Below are the code and all the weights of a small trained network. Each question names an input and a class and asks about switching units off, where a switched-off unit gives its printed mean instead of its output.

import numpy as np


def w(rows, s, z=0):
    codes = np.array(rows[::2]) - 128.0
    scale = np.full(codes.shape[1], s)
    scale[-1] = z or s
    return codes * scale


def f(y):
    return y / 2 * (1 + np.tanh(0.7978845608 * (y + 0.044715 * y**3)))


def log_softmax(a):
    a = a - a.max(-1, keepdims=True)
    return a - np.log(np.exp(a).sum(-1, keepdims=True))


def net(x, mask):
    res = np.array(x, float).reshape(1, 2) / 4 @ E
    y = f(res @ A[0][:, :-1].T + A[0][:, -1])
    res = res + np.where(mask, y, B[0][:, -1]) @ B[0][:, :-1]
    return log_softmax(res[-1] @ U[:, :-1].T + U[:, -1])


A, B = {}, {}
E = w([
[87,142,178,111,2,131,159,184,209],'x0',
[133,159,152,179,100,223,55,188,40],'x1',
],0.0081)
A[0] = w([
[118,138,132,129,208,18,157,83,211,134],'n0',
[138,119,98,136,222,139,124,97,72,75],'n1',
[134,127,125,129,93,125,118,128,155,254],'n2',
[143,113,117,117,158,65,153,85,200,106],'n3',
[120,127,120,102,146,69,162,103,167,92],'n4',
[150,115,119,139,254,109,105,85,61,146],'n5',
[116,123,106,130,18,143,123,160,191,100],'n6',
[128,158,141,161,114,249,71,197,15,123],'n7',
[116,141,140,116,26,154,158,150,172,94],'n8',
[122,145,106,111,209,162,133,91,91,110],'n9',
],0.0095,0.0091)
B[0] = w([
[126,54,116,65,75,162,114,120,99,239],'n0',
[145,131,179,185,104,103,91,170,127,182],'n1',
[58,102,137,3,208,130,221,209,144,228],'n2',
[157,98,110,123,89,150,81,118,114,196],'n3',
[169,106,124,159,87,124,93,115,108,170],'n4',
[95,125,184,100,146,109,146,220,162,242],'n5',
[148,117,180,158,120,92,76,186,122,181],'n6',
[143,38,95,53,74,136,118,100,121,254],'n7',
[157,120,200,175,127,119,63,173,120,180],'n8',
[130,141,181,119,131,127,104,162,127,174],'n9',
],0.02,0.01)
U = w([
[148,81,84,94,67,172,104,111,102,119],'0',
[124,145,178,144,145,81,97,182,142,123],'1',
[62,142,87,84,194,143,249,138,144,255],'2',
[121,159,103,149,142,120,127,117,129,83],'3',
[140,144,108,138,118,125,129,125,123,90],'4',
[123,150,116,144,135,138,115,107,126,95],'5',
[144,159,127,149,133,113,141,117,116,90],'6',
[130,140,104,152,130,147,123,121,134,91],'7',
],0.013,0.0048)

Each question gives the input, the list of numbers given to net, and the class t.
The units are the neurons (one row each of A and B). Each row of codes is followed by its name. A weight is (code - 128) times the scale printed after its matrix; where a second scale follows, it is the last column's (A, B and U).
mask holds one flag per neuron, in row order. A switched-off neuron (its flag False) gives its mean, the last column of its row in B, instead of its output. The means were averaged over made-up inputs and are rounded, as every weight is.
A unit's drop is (log p(t) with every unit on - log p(t) with that unit switched off) / (log p(t) with every unit on - log p(t) with every unit switched off).
The circuit of an input: a set's keep is (log p(t) with only the set's units on - log p(t) with every unit switched off) / (log p(t) with every unit on - log p(t) with every unit switched off). Starting from all 10 units, units are removed one at a time, each time the one whose removal leaves the highest keep (on an exact tie, the one counted first), for as long as the keep stays at least 0.8.
units of the circuit, in order: the units of the circuit, biggest drop first
k most important neurons: the k neurons with the biggest drops, biggest first
drop of u: that unit's drop, to one decimal
input [4,-3], class 1: units of the circuit, in order -> [n7]
input [-3,-3], class 2: units of the circuit, in order -> [n7, n8]
input [-1,-3], class 2: units of the circuit, in order -> [n7, n8]
input [-7,5], class 1: 3 most important neurons -> [n5, n0, n1]
input [7,5], class 1: 3 most important neurons -> [n6, n8, n0]
input [-3,1], class 2: 2 most important neurons -> [n8, n6]
input [5,-2], class 1: 2 most important neurons -> [n8, n6]
input [-6,4], class 1: 2 most important neurons -> [n5, n0]
input [2,-3], class 2: 2 most important neurons -> [n7, n2]
input [-3,0], class 2: 2 most important neurons -> [n8, n6]
input [0,-3], class 2: drop of n7 -> 0.7
